Here is a tiny trained network, its code and every weight. The questions are about switching its units off for an input and a class, where a switched-off unit gives its printed mean instead of its output.

import numpy as np


def w(rows, s, z=0):
    codes = np.array(rows[::2]) - 128.0
    scale = np.full(codes.shape[1], s)
    scale[-1] = z or s
    return codes * scale


def norm(h):
    return h / np.sqrt((h * h).mean(-1, keepdims=True) + 1e-5)


def f(y):
    return y / 2 * (1 + np.tanh(0.7978845608 * (y + 0.044715 * y**3)))


def log_softmax(a):
    a = a - a.max(-1, keepdims=True)
    return a - np.log(np.exp(a).sum(-1, keepdims=True))


def net(x, mask):
    res = np.array(x, float).reshape(1, 5) / 4 @ E
    u = 0
    for l in range(3):
        y = f(norm(res) @ A[l][:, :-1].T + A[l][:, -1])
        res = res + np.where(mask[u : u + 3], y, B[l][:, -1]) @ B[l][:, :-1]
        u += 3
    return log_softmax(norm(res)[-1] @ U[:, :-1].T + U[:, -1])


A, B = {}, {}
E = w([
[142,174,178,121,143,147,70,182,68,195,96],'x0',
[102,129,83,79,69,152,156,172,154,125,109],'x1',
[98,189,150,99,48,123,101,106,136,206,185],'x2',
[205,88,32,68,167,65,24,127,202,190,108],'x3',
[72,21,207,140,55,4,117,144,97,136,64],'x4',
],0.022)
A[0] = w([
[126,121,86,163,100,72,177,13,207,87,165,2],'L0N0',
[170,106,195,207,196,88,103,2,145,159,187,35],'L0N1',
[106,173,167,100,59,103,111,18,170,199,196,25],'L0N2',
],0.022,0.02)
B[0] = w([
[125,39,212,61,161,248,59,144,47,169,174,214],'L0N0',
[51,208,94,49,141,70,124,119,108,98,83,228],'L0N1',
[172,105,61,226,112,88,134,204,114,107,151,254],'L0N2',
],0.016,0.0085)
A[1] = w([
[175,83,53,68,152,63,30,72,194,180,145,1],'L1N0',
[95,35,181,127,77,35,119,85,135,146,152,61],'L1N1',
[112,70,57,31,5,194,176,218,188,137,108,12],'L1N2',
],0.022,0.017)
B[1] = w([
[75,143,191,130,140,140,253,177,128,124,152,253],'L1N0',
[182,153,103,105,136,158,123,76,176,153,175,241],'L1N1',
[92,163,118,110,156,83,82,101,78,107,136,215],'L1N2',
],0.02,0.014)
A[2] = w([
[114,39,201,122,53,12,124,101,149,156,62,84],'L2N0',
[148,41,112,117,222,118,161,129,156,48,19,17],'L2N1',
[163,171,196,115,134,123,74,220,120,254,11,2],'L2N2',
],0.031,0.0066)
B[2] = w([
[126,238,77,141,182,189,163,147,155,86,136,202],'L2N0',
[148,133,110,132,38,82,87,203,138,191,191,251],'L2N1',
[121,10,145,80,138,128,99,105,118,106,143,232],'L2N2',
],0.012,0.015)
U = w([
[70,114,240,170,71,150,251,145,134,90,134,225],'0',
[133,12,169,62,146,201,75,151,94,116,172,157],'1',
[230,217,41,100,192,216,125,84,254,151,162,143],'2',
[164,122,93,184,67,75,93,237,114,166,161,143],'3',
[57,200,120,72,170,52,82,143,68,75,89,81],'4',
[141,94,127,154,136,128,126,149,100,135,98,153],'5',
[114,46,121,194,104,98,96,73,196,127,12,2],'6',
[95,65,139,206,79,106,71,88,229,164,8,2],'7',
],0.013,0.0076)

Each question gives the input, the list of numbers given to net, and the class t.
The units are the neurons (one row each of A and B). Each row of codes is followed by its name. A weight is (code - 128) times the scale printed after its matrix; where a second scale follows, it is the last column's (A, B and U).
mask holds one flag per neuron, layer by layer. A switched-off neuron (its flag False) gives its mean, the last column of its row in B, instead of its output. The means were averaged over made-up inputs and are rounded, as every weight is.
A unit's drop is (log p(t) with every unit on - log p(t) with that unit switched off) / (log p(t) with every unit on - log p(t) with every unit switched off).
The circuit of an input: a set's keep is (log p(t) with only the set's units on - log p(t) with every unit switched off) / (log p(t) with every unit on - log p(t) with every unit switched off). Starting from all 9 units, units are removed one at a time, each time the one whose removal leaves the highest keep (on an exact tie, the one counted first), for as long as the keep stays at least 0.8.
circuit, biggest first: the units of the circuit, biggest drop first
most important unit: the unit with the biggest drop
top k neurons: the k neurons with the biggest drops, biggest first
k most important neurons of layer l: the k neurons of layer l with the biggest drops, biggest first
drop when u is switched off: that unit's drop, to one decimal
input [-7,6,-8,-4,-2], class 3: top 4 neurons -> [L2N1; L1N0; L1N1; L2N2]
input [4,-1,-1,6,7], class 2: most important unit -> L1N1
input [-3,3,-7,-6,-4], class 3: circuit, biggest first -> [L2N1; L1N0; L1N1]
input [-7,8,-4,3,-5], class 4: top 3 neurons -> [L1N2; L1N1; L2N2]
input [5,-8,5,-5,-6], class 4: circuit, biggest first -> [L1N1; L0N1]
input [-8,6,-6,1,-5], class 1: top 2 neurons -> [L0N0; L1N1]
input [-6,-6,-8,-5,-6], class 3: top 3 neurons -> [L2N1; L1N1; L1N0]
input [-1,5,4,-6,8], class 2: top 3 neurons -> [L1N0; L2N0; L1N1]
input [8,-7,2,6,6], class 1: top 2 neurons -> [L2N2; L1N2]
input [4,6,-7,-2,-1], class 3: top 2 neurons -> [L2N1; L1N0]
input [-7,-4,8,-5,2], class 3: top 3 neurons -> [L0N2; L1N0; L2N2]
input [-5,0,7,-4,-5], class 3: top 3 neurons -> [L0N2; L1N0; L1N1]
input [8,-1,6,-5,-2], class 1: circuit, biggest first -> [L2N2; L1N0]
input [-4,3,-7,-1,0], class 3: circuit, biggest first -> [L2N1]
input [-3,5,3,-3,-4], class 4: top 2 neurons -> [L1N2; L1N1]
input [-2,7,-8,-4,-3], class 3: circuit, biggest first -> [L2N1; L1N0]
input [8,5,-6,6,5], class 1: top 2 neurons -> [L2N2; L0N2]
input [-7,6,-1,-3,-7], class 1: top 3 neurons -> [L0N0; L1N1; L2N0]
input [-4,1,7,-5,-3], class 3: top 2 neurons -> [L0N2; L1N0]
input [7,-1,3,0,-2], class 1: circuit, biggest first -> [L2N2]
input [8,7,3,8,5], class 0: top 2 neurons -> [L1N0; L0N0]
input [0,-4,-2,5,0], class 0: 2 most important neurons of layer 1 -> [L1N0; L1N2]
input [-3,2,-6,8,2], class 0: drop when L1N0 is switched off -> 1.1
input [-3,0,-1,-1,8], class 2: drop when L2N2 is switched off -> 0.0
input [-6,-6,8,5,0], class 3: drop when L0N2 is switched off -> 2.8
input [1,5,0,-2,-1], class 4: drop when L1N2 is switched off -> 0.1
input [1,8,-2,2,6], class 4: most important unit -> L1N2
